Here is a tiny trained network, its code and every weight. The questions are about switching its units off for an input and a class, where a switched-off unit gives its printed mean instead of its output.

import numpy as np


def w(rows, s, z=0):
    codes = np.array(rows[::2]) - 128.0
    scale = np.full(codes.shape[1], s)
    scale[-1] = z or s
    return codes * scale


def f(y):
    return np.maximum(y, 0)


def log_softmax(a):
    a = a - a.max(-1, keepdims=True)
    return a - np.log(np.exp(a).sum(-1, keepdims=True))


def net(x, mask):
    res = np.array(x, float).reshape(1, 7) / 4 @ E
    y = f(res @ A[0][:, :-1].T + A[0][:, -1])
    res = res + np.where(mask, y, B[0][:, -1]) @ B[0][:, :-1]
    return log_softmax(res[-1] @ U[:, :-1].T + U[:, -1])


A, B = {}, {}
E = w([
[158,59,156,28,111,168,153,148,203],'x0',
[177,109,106,45,145,109,155,55,10],'x1',
[96,146,92,76,129,148,11,80,147],'x2',
[231,85,159,154,77,62,56,142,146],'x3',
[173,166,129,111,214,198,81,219,95],'x4',
[178,102,170,174,174,213,126,49,153],'x5',
[154,129,2,136,202,80,156,110,200],'x6',
],0.0087)
A[0] = w([
[169,122,153,66,108,126,144,92,31,38],'N0',
[66,122,130,103,140,160,167,121,136,68],'N1',
[74,103,145,129,44,76,168,18,154,17],'N2',
[104,145,110,90,121,130,36,91,145,101],'N3',
[169,123,88,91,155,103,146,86,79,35],'N4',
[103,124,186,108,85,151,111,132,100,62],'N5',
[98,130,147,163,98,155,104,158,177,2],'N6',
[143,112,153,165,141,189,132,61,126,29],'N7',
[171,129,80,99,172,94,151,94,119,94],'N8',
[70,134,101,67,89,45,121,215,90,81],'N9',
[97,130,204,136,73,169,109,140,65,71],'N10',
[178,144,124,104,192,181,89,216,73,44],'N11',
[211,101,149,146,75,81,76,119,143,46],'N12',
[77,135,166,187,102,146,107,181,188,23],'N13',
[208,120,128,147,110,87,88,153,127,72],'N14',
[86,155,112,221,139,88,88,120,38,30],'N15',
[153,84,159,10,102,165,165,150,197,57],'N16',
[140,138,137,197,150,150,113,80,110,101],'N17',
[118,133,96,162,151,116,128,152,204,138],'N18',
[163,117,133,130,110,105,94,133,119,21],'N19',
[56,141,106,116,152,170,158,133,118,42],'N20',
[175,110,154,148,145,186,139,73,158,100],'N21',
[193,118,161,183,124,129,252,163,103,88],'N22',
[103,128,119,101,128,162,50,60,136,92],'N23',
[49,137,122,110,137,179,173,96,109,43],'N24',
],0.016,0.0058)
B[0] = w([
[60,92,180,183,79,160,77,78,119,230],'N0',
[84,160,143,107,149,111,159,123,109,176],'N1',
[161,164,97,151,200,179,35,222,125,246],'N2',
[119,46,143,105,107,82,156,192,129,213],'N3',
[80,96,148,177,94,155,92,82,127,203],'N4',
[127,103,61,135,145,142,151,98,153,195],'N5',
[105,94,162,157,99,137,104,99,110,183],'N6',
[194,141,167,121,122,173,167,103,147,192],'N7',
[105,82,69,159,141,159,146,81,163,206],'N8',
[250,128,202,106,111,185,199,104,165,249],'N9',
[123,76,45,150,170,142,168,94,177,230],'N10',
[145,165,108,149,195,168,50,210,128,253],'N11',
[54,188,160,101,192,125,184,119,101,220],'N12',
[77,99,167,165,93,163,66,87,107,222],'N13',
[76,178,140,103,168,121,170,114,106,202],'N14',
[150,194,72,118,53,47,90,110,103,244],'N15',
[161,202,66,140,49,41,89,100,95,237],'N16',
[186,172,128,117,88,119,141,107,130,199],'N17',
[104,73,80,167,131,166,127,74,145,212],'N18',
[97,147,148,112,149,104,141,117,109,160],'N19',
[78,173,163,105,171,104,152,121,100,191],'N20',
[200,161,166,124,113,168,179,101,144,209],'N21',
[126,32,144,64,107,68,134,211,138,247],'N22',
[141,56,151,83,104,88,143,190,140,210],'N23',
[66,172,166,115,177,113,168,116,104,198],'N24',
],0.025,0.014)
U = w([
[96,82,158,163,86,175,64,89,84,50],'0',
[81,175,136,68,188,117,167,119,60,111],'1',
[180,152,89,126,182,186,38,215,101,129],'2',
[182,175,51,101,59,66,96,106,77,116],'3',
[232,137,163,91,104,186,161,111,133,168],'4',
[133,32,126,51,104,84,126,205,113,91],'5',
[123,77,1,135,164,156,156,81,159,253],'6',
],0.0089,0.0037)

Each question gives the input, the list of numbers given to net, and the class t.
The units are the neurons (one row each of A and B). Each row of codes is followed by its name. A weight is (code - 128) times the scale printed after its matrix; where a second scale follows, it is the last column's (A, B and U).
mask holds one flag per neuron, in row order. A switched-off neuron (its flag False) gives its mean, the last column of its row in B, instead of its output. The means were averaged over made-up inputs and are rounded, as every weight is.
A unit's drop is (log p(t) with every unit on - log p(t) with that unit switched off) / (log p(t) with every unit on - log p(t) with every unit switched off).
The circuit of an input: a set's keep is (log p(t) with only the set's units on - log p(t) with every unit switched off) / (log p(t) with every unit on - log p(t) with every unit switched off). Starting from the 12 units with the biggest drops (on a tie, the unit counted first), units are removed one at a time, each time the one whose removal leaves the highest keep (on an exact tie, the one counted first), for as long as the keep stays at least 0.8.
circuit, biggest first: the units of the circuit, biggest drop first
unit that matters most: the unit with the biggest drop
k most important neurons: the k neurons with the biggest drops, biggest first
drop of u: that unit's drop, to one decimal
input [-2,4,-5,-2,-6,8,7], class 4: unit that matters most -> N21
input [6,1,8,5,-7,5,-1], class 5: 3 most important neurons -> [N23, N3, N11]
input [-6,-5,-7,-4,3,5,-4], class 5: 4 most important neurons -> [N22, N16, N9, N0]
input [2,-4,3,7,-5,-2,6], class 1: 3 most important neurons -> [N12, N10, N14]
input [4,3,6,-1,-2,5,1], class 5: 2 most important neurons -> [N23, N9]
input [8,-5,7,8,7,2,-1], class 1: 2 most important neurons -> [N12, N14]
input [-5,4,-3,3,-5,1,2], class 2: 3 most important neurons -> [N2, N16, N13]
input [-3,-2,0,1,-7,8,-7], class 4: 4 most important neurons -> [N7, N11, N21, N17]
input [8,-7,8,1,-7,-2,0], class 3: 3 most important neurons -> [N16, N22, N11]
input [-1,5,1,-4,4,5,-6], class 6: 4 most important neurons -> [N10, N9, N5, N13]
input [-7,4,-1,8,3,8,6], class 1: 3 most important neurons -> [N12, N14, N9]
input [-8,-4,-5,1,-8,-6,8], class 2: 3 most important neurons -> [N2, N16, N10]
input [0,-8,-8,0,2,-6,5], class 0: drop of N11 -> 0.0
input [-3,-1,1,7,-8,5,5], class 2: drop of N1 -> 0.1
input [2,-4,-2,-8,-7,8,1], class 1: circuit, biggest first -> [N24]
input [8,-5,6,0,6,-8,6], class 3: drop of N16 -> 5.6
